<67>: [115 191 164 115  64  99 105 118 111 115 110  58 125 101 122  98 174 163
  96 101  87  87 132 110 126 111 153 141 113 118 106 160 135 147 137 146
  40 153 125 140  96  88 113 121  96 127 143 118 109 144 124 138 111 153
 113 139 115  78 124 131 152 139  89]
<54>: [120 191 164 182  64  99 105 118 111 138 110  58 125 101 122  98 174 163
  96 101  87  87 132 110 126 111 153 141 113 118 106 160 135 147 137 146
  40 153 125 101 145 122 128  95 106 161 110 143 118 108 198 179 139 206
  81 131 147 100 103  84 125 148 117]
<7>: [104  88 123  88 142 116 131 119 124 148 141 122  91 114 124 103  94 160
 109 204 151 150  86 139 164 141  94 113 134 132 100  75 123  97 144 142
 132  96 113 123  96 149 123 155 150  76 147 156 114 132 103  70  76  51
 162 128 131 160 135 126 140 100 150]
<46>: [160 184 166 116  99 122 152 123  96 118  93 143 132 123 140 127 155 107
 131  93 105  82 135 109 150 166 188 129  71  74 138  79  91 138  83 139
 101 113 140 117 103  73 142 159  99 154 160 113  87 145  86 121 104  88
 132 138  97 119 100  94 154  98 169]
places <46>: [103] -> 41
places <46>: [154] -> 46 61
places <67>: [115] -> 1 4 10 57
places <46>: [97] -> 57
places <46>: [143] -> 12
places <7>: [132] -> 30 37 50
places <7>: [96] -> 38 41

<4>: [ 95 101 137  56 146  89  81 152  96 137 195 159]
<101>: [169  56 194  56 146  74  81 152  96 137  56 159]
<27>: [169 101 192 169 146  56  81  81 169  56 169 159]
places <101>: [96] -> 9
places <4>: [137] -> 3 10
places <4>: [195] -> 11
places <27>: [169] -> 1 4 9 11
places <101>: [159] -> 12

<14>: [100 146  90 109]
<96>: [146 146 146 146]
<17>: [ 98  91 145  89]
places <96>: [146] -> 1 2 3 4
places <17>: [91] -> 2
places <17>: [145] -> 3
places <17>: [98] -> 1

<112>: [ 86 122 114 132  99]
<116>: [ 97 111 156 177 154]
<35>: [127 173 116 106  82]
<133>: [ 97 156 156 145 156]
<66>: [ 92 110  96 139 123]
<63>: [ 40 100 165 177 116]
places <133>: [97] -> 1
places <133>: [156] -> 2 3 5

<131>: [163 163 186 163 170 186 169 163 186 169 169]
<121>: [ 71  93 105 223 223 155 148 102 158 119  71]
<55>: [113 148 108 172 145 120 148 126 145 167 108]
<57>: [115 209  96 133 114  74  72 122 141  74 132]
<118>: [216  72 116 196 201  98 216 162 167 168  50]
places <118>: [72] -> 2
places <131>: [169] -> 7 10 11
places <131>: [163] -> 1 2 4 8
places <121>: [223] -> 4 5

<82>: [120 144 128 134 109 167 118 125 124 163 141 119  88 145 136 131 136 156
 122]
<69>: [137 153 151  48 134 132 161 127 149 116 116 148  71 137 161 160 115  81
  85]
<122>: [ 74  83  82 129 117 224  75 129  88 148  71 203  38 110 218 122 110 139
 106]
<108>: [146 142 187 133 142 109 124 119 115 145 107 136 144 162 118 159 118 121
 120]
<3>: [120 144 128 134 109 167 118 125 124 163 141 119  88 145 159 121 112 138
 107]
<136>: [ 74  83  82 129 117 224  75 129  88 110  71 203  38 110 218 117 210 155
  97]
<78>: [111 148  97 143 118 118 114 140 139 130 129 146 109  93 153 175 156 137
 142]
places <136>: [117] -> 5 16
places <122>: [110] -> 14 17
places <69>: [153] -> 2
places <69>: [116] -> 10 11

<124>: [112 185 190 116 152 202  97 100 175 125 144 117 119  85]
<130>: [104 137  65 177 161 105 128 148  96 163  86 144  89 160]
<61>: [ 84 156 211 124 127 169  60 104 159 147 117  96  93  30]
<15>: [215 118 206  87  85 182  93 150 143  93  97 143 182  85]
<142>: [187 107 113 210 127 154 170 162 105  79 126 127  42 175]
places <15>: [85] -> 5 14
places <61>: [93] -> 13
places <142>: [127] -> 5 12

<94>: [133 123 119  67  85 161  88 142 157 168 138  89 120  88 116  97  88 100
 129  76 146 111 109 119 106 152  99  80  59 117  80 162 122 101  96  51
  88 107 124 170  53  76 107 122 108]
<200>: [112 137 117 110 165 138 132 146 158 121 129  99 137  90 109 121 108  88
 121 112 129 129 127 103 129 113  82  93  70 131 181 128  89  89 102 115
  94 153 138 181  85 115 178 140 121]
<80>: [184  99  93 176 152 180  91  99 121  81 111  53 173 155 192 118  64 139
 122 170 103 154  84 101 165 137 132 143 128 158 140 102 105 127 117 110
 145 108 106 143 126 170 184  41 105]
<73>: [127 103  85 133 132  72 120 101 127 143 138 113  92 122 129 115 134 115
  76 141 152 112 131 106 132  71 134 110 178  94 151  90 116 132 108 124
  92  85 133 122 123 139 139 126 153]
<203>: [167  56 153 172  89 157  94 154 187  93 125  92 155 184 161  60 133 124
 157 170 147 144 138 140 136 105 189 194 161 149 155  91 103 114 133 141
 108 144 126 162 170 168 175 122 171]
<76>: [ 78  99 146 113 148 117 148  96  88 109  76 125 119  76  88  75 149  91
 116  87  83  96 108 110 109 102  79  83  70 155 122 113  79  89 107  66
 102 183 140 150  83  91 141 109  89]
<86>: [164  78 114 104  86 117 114  84 145 173  89  88 110 103 102  95 146 136
  83 119 166 102 123  97 122 120 106  78 102 100 113 164 121 139  91  63
  97 132 183 181  98 128 132 121 151]
<179>: [191 146  97 181 139 141 138 105 142 140 123 145 126 185 163 172 107 171
 140 217 165 178 135 167 148 133 173 176 212 100 193 142 139 201 196 162
 165 105 130 121 188 213 170 175 220]
<88>: [133  71 153 146 109 132 131 161 170 158 114 150 106 147  98  81 172 111
 119  72 162 127 120 124 114 131 170 147 150 151 127  97 172 142 104 116
  89 134 128 153 128  87 141 112  93]
<157>: [129 116  82 146 143  46  97  64  88 134 113 101 140 136 172 162 110 170
  71 187 140 104 142  98 177  84 117 123 184  90 144 123 110 164 126 161
 149  91 160  89 149 199 128 127 181]
<139>: [177 133 132 148  85 180  90 174 178  97 185  71 188 187 199 136  98 158
 186 190 137 150 140 153 161 154 156 195 129 140  99 154 120 117 146 157
 170 105 125 142 156 183 129 107 152]
places <157>: [134] -> 10
places <94>: [88] -> 7 14 17 37

<129>: [ 26 185 112 185 104 130 130 130 130]
<114>: [200  61 141 114  77 159  49 161 161]
<113>: [115 115 112 115 115 133 130 131 112]
places <114>: [161] -> 8 9
places <129>: [130] -> 6 7 8 9
places <113>: [115] -> 1 2 4 5
places <114>: [141] -> 3

<6>: [140 152 154 116 166 140 109  98 155]
<45>: [100 128 145 117 196  96  87 111 117]
<20>: [103 175 120  81 151  88 153  94 163]
<50>: [148 168 135 116 150 136 129  93 156]
<99>: [118  92 110 136 124 124  92 105 128]
<111>: [ 72 128 157 127  53 166 137 118 127]
<143>: [108 194 108 191 113 138 194  87 194]
<192>: [133 134  77 186 199  84  72 145 125]
<65>: [150 170  92 203  63 156 100  98 142]
<52>: [139  84 123 130 147 128 132 189 101]
places <143>: [108] -> 1 3
places <111>: [127] -> 4 9
places <99>: [128] -> 9
places <45>: [117] -> 4 9

<95>: [ 78 141 154 133 105 141 126 157 125  82 123  79 156 160 110 103  84 134
 119 141]
<5>: [134 145 131 142 142 107 136 133 113  94 127 113 132 142 127 142 113 127
 127  79]
<77>: [ 86 177 108 136 125 116  83 146 141 156 184 142 165 185 100  83  80 203
 140 113]
<150>: [ 94 134 129 140 140 112 118 136 129  95 129  91 153 161  74 129  74 127
 133 138]
<53>: [159 127  95 128 114 145  91 129 172 140 130 132 133 115 112 143 132 175
 147 108]
<103>: [ 74 143 142 151 132 120 116 142 109  96 133  81 159 142  98 142  78 110
 116 135]
<11>: [126 159 127 130 163  84 152 148 131 107 151 130 144 163 132 117 130 163
 128 144]
places <11>: [130] -> 4 12 17
places <103>: [142] -> 3 8 14 16
places <5>: [145] -> 2
places <5>: [142] -> 4 5 14 16

<185>: [103  47 129 132 101 127 113 156 151]
<149>: [138 120 138 133 120 138 125 138 120]
<40>: [139 131 125 123 139 163 104 153 144]
<186>: [ 81 155 180 158  62 165 159 150 175]
<187>: [122 123 142 123 134  49 117 123 142]
<144>: [131 108 136 111 151 116 116 133 137]
<98>: [145 163 139 137 127  90 145  78 153]
<58>: [139 131 125 123 139 163 104 153  76]
<37>: [136  69  99 113 150 138 141 134 135]
places <144>: [116] -> 6 7
places <149>: [138] -> 1 3 6 8
places <187>: [142] -> 3 9

<18>: [ 52 124  52 170 170 170 170 169]
<30>: [144 169  89  79 116 150 134  87]
<72>: [ 96  76  84  84 120 142 124  76]
<22>: [ 81  85 112 118  97 146 170  88]
<92>: [ 90  83  74 114 111 137 111  65]
places <18>: [170] -> 4 5 6 7
places <72>: [124] -> 7

<36>: [ 88 177  76 185 102  88 139 142 127 139 214 158  70  89 115]
<123>: [186  88 186 138  67  91 180 154  88 165 186 197  88 102  88]
<32>: [ 76 199  98 146  76  76 178 154 142 152 180 186  89  88  76]
places <32>: [76] -> 1 5 6 15
places <32>: [89] -> 13
places <123>: [88] -> 2 9 13 15
places <123>: [186] -> 1 3 11
places <36>: [185] -> 4

<140>: [ 83 152 130 152 137 126  87]
<132>: [127 157 129 120 119 101 136]
<137>: [126 110 125 140 125 167 125]
<171>: [116 109 149 132 118 121 149]
<41>: [ 99 110 125 140 125 167 125]
<134>: [137 107 121 119 134 144 108]
<148>: [105 135 121 132 133 205  97]
<156>: [182 127 121 122 140 157 131]
<212>: [149 112 120 112 147 128 112]
<85>: [133  98 120 132 120 133 101]
<109>: [148 120 128 140 134  98 137]
<117>: [ 95 140 128 151 134 138 129]
places <212>: [112] -> 2 4 7
places <171>: [121] -> 6

<68>: [113  71 115 158  87 126 124  36 146 115 189 163 144 121  79 127 156 183
  93 145 207 146 171  72 101 159  68 117  80 189 145 115 163  95 212 160
  93 189 129 142 132 184 171 114 193 207 113 155 145 117 149 111 208 186
 184 209 145  68 118  93  84  73  74 102]
<10>: [126  79 150  94 139 103 154 132 117 184  97 167  79  57 126  94 161  65
 163  87  46 114  92  96  95 108 118 122 118  72 150 113 122 170  81  91
 147 163 121 137  95 118  96  77 113  97 118 116  90 139 122 106 206  92
 122 112 122 190 176  76 149 150 101 188]
<43>: [124 155  71 110  75 127  85 124 155  90 201  87 157 119 121  71 139 169
  80 146  66 156  71  85 178 160 109  67 151  99 162  71 127 141  28  76
 138 113 145 158  73  84 128 149  40 113 147 168 148 147 128 135 206  86
 121  87 143  79 121 173  83 133 174 190]
places <10>: [163] -> 19 38
places <68>: [145] -> 20 31 49 57
places <68>: [72] -> 24
places <10>: [118] -> 27 29 42 47
places <43>: [71] -> 3 16 23 32
places <68>: [189] -> 11 30 38

<21>: [ 78  78  78  48 132]
<115>: [150 143 125 106 129]
<146>: [149  63  98 149  95]
<19>: [112 162  98 149  79]
<75>: [104 105 104 137 151]
places <19>: [112] -> 1
places <21>: [78] -> 1 2 3
places <75>: [104] -> 1 3
places <146>: [149] -> 1 4

<26>: [141 134 127 131 130 123 129 130 130 143 138 129 124 118 130 128 127 103
 125 124 131 128 125 136 134 120 127 135 125 126 128  94 114 116]
<128>: [143 102 129 126 130 123 126 102 130 157 132 140 102 118 131 126 129 109
 133 124 143 128 126 143 134 102 121 102 125 128 129 124 110 136]
<39>: [141 125 127 130 140 154 148 148 144 189  92 209 192 100  77 103 178 123
  92 141 131 158 125 148 134  70 186  92 125 147  68 114 148 108]
<87>: [109 134 125 138 130 123 130 111 130 101 125 110 124 143 123 126 125 142
 125 124 120 128 142 104 149 124 132 161 125 119 125 127  82 143]
places <39>: [141] -> 1 20
places <128>: [102] -> 2 8 13 26 28
places <39>: [148] -> 7 8 24 33
places <87>: [82] -> 33

<49>: [152 136 155 154 154 128 129 166 114 136 127 142 113 166 118 126 117 158
 140 127 131 105 110]
<74>: [161 135 158 153 231 161 104 129 129 161 137 149 115 153 148  93 129 161
 114 153 115 161  70]
<25>: [156 136 133 149 162 129 133 137 118 129 130 125 125 166 118 124 162 118
 136 131 133 136 105]
places <25>: [129] -> 6 10
places <74>: [161] -> 1 6 10 18 22
places <25>: [133] -> 3 7 21
places <25>: [136] -> 2 19 22
places <74>: [153] -> 4 14 20
places <25>: [162] -> 5 17

<34>: [137 151 125  83 116 141  74 122 112 106 112 156 152 155 112 150 170 164
 153 112 134  90 155  84  83 112  83]
<59>: [202 127 149 140 137 149 130 146 149 149 128 111 110 139 139  50 149 100
 139 100 149 135  85 139 148 139  98]
<29>: [141 148  90 109 105 125 178  93 108  91  93 114 154 140  94 105  82 167
 114 113 161  97 123 143  84 101 150]
places <34>: [112] -> 9 11 15 20 26
places <59>: [149] -> 3 6 9 10 17 21
places <34>: [83] -> 4 25 27
places <59>: [139] -> 14 15 19 24 26
places <59>: [110] -> 13
places <59>: [135] -> 22
places <59>: [111] -> 12

<167>: [213 153  58 181]
<107>: [ 53 147 144  54]
<198>: [141 121 144 150]
<64>: [143 143 143 143]
<31>: [ 64 123 139  72]
<138>: [150 199 226 158]
<164>: [127 192 105 131]
<155>: [77 77 77 77]
<127>: [127 192 200  66]
<91>: [ 97  86 106 106]
<183>: [ 53 119 137  57]
places <155>: [77] -> 1 2 3 4
places <64>: [143] -> 1 2 3 4
places <183>: [57] -> 4
places <91>: [86] -> 2
places <127>: [127] -> 1
places <91>: [106] -> 3 4

<81>: [149 169 112 113 117 112  80  88 103 125 141  59 114 112 155 122 142 157
 139 143 135 111 142 112 143  54 154 143 128 123 113 126 181 146 110 168
 145 135 182 146 127 153 197 133 169 105 181 105 149 149]
<44>: [124 146 110 113 117 146 113  88 103 125 141  59 114 126 155 122 142 128
 139 143 158 111 154 112 112  54 154 166 128 146 113 126 181 146 110 168
 109 135 182 146 127 153 197 133 169 105 124 166 149 149]
<2>: [ 83 122 138 137 160 135 159 114 156 181  96 105 157  92 152  96 104 157
  69 131  90 159 169 136 126 159 141 159 101 169 159  98 146 154 128 175
 151 134 159 149 146 138 168 153 113 209 144 135 137 153]
places <2>: [159] -> 7 22 26 28 31 39
places <81>: [143] -> 20 25 28
places <81>: [123] -> 30
places <81>: [182] -> 39
places <44>: [146] -> 2 6 30 34 40
places <81>: [112] -> 3 6 14 24

<8>: [122 128 145 131 130 136 129 119 131 128 130 130 126 128 127 128 121 126
 124 135  98 133 109 118 150 134 151 126 130  87 124 108 132 155 120 128
 128 134 145 127 136 139 124 131 125 108 114 126 144 126 134 132 146 142
 118 116 162 128 137 130 113 125]
<102>: [133 131 129 131 129 176 118 118 130  95 133 124 131 126 128 128 117 128
 149 154  56 128 112 117 137 146 149 148 130  67 124 149  84 149 130 128
 138 122 132 127 143 134  84 139 136 148 141 133 136 126 174 131 136 130
 123 123 169 106 138 139 110 123]
<106>: [135 127 106 129 129 146 106 125 128  95 132 130 130 126 129 131 118 131
 145 161  74 127 125 129 118 149 124 134 133 150 131 121 111 130 134 128
 148 118 116 116 103 131 116 129  57 122 147 134 132 133 150 127 147  87
 129 140 173 118 135 132 122 140]
<141>: [133 130 127 129 126 121 145 130 125 119 128 122 132 126 127 129 127 125
 124 127  88 135 107 118 137 129 152 119 128 127 121 158  62 116 133 131
 110 127 136 126 146 135 135 128 183 137 124 131 131 120 148 129 129 149
 134 121 139 149 134 137 124 132]
<104>: [133 126 106 129 128 135 105 125 128  98 131 132 129 125 129 131 116 131
 148 157  71 130 120 129 122 149 126 127 135 163 130 136 118 131 133 129
 149 124 118 115  97 134 131 127  46 116 143 134 135 132 143 127 149  84
 129 139 184 125 137 131 120 145]
places <141>: [129] -> 4 16 26 52 53
places <8>: [122] -> 1
places <141>: [127] -> 3 15 17 20 30 38

<42>: [135  87 171  87 106  87  98]
<48>: [135 172 135  98 107 107 135]
<84>: [179 112 108 169 174 163 191]
places <84>: [179] -> 1
places <42>: [171] -> 3
places <48>: [98] -> 4
places <48>: [135] -> 1 3 7
places <42>: [87] -> 2 4 6
places <48>: [107] -> 5 6

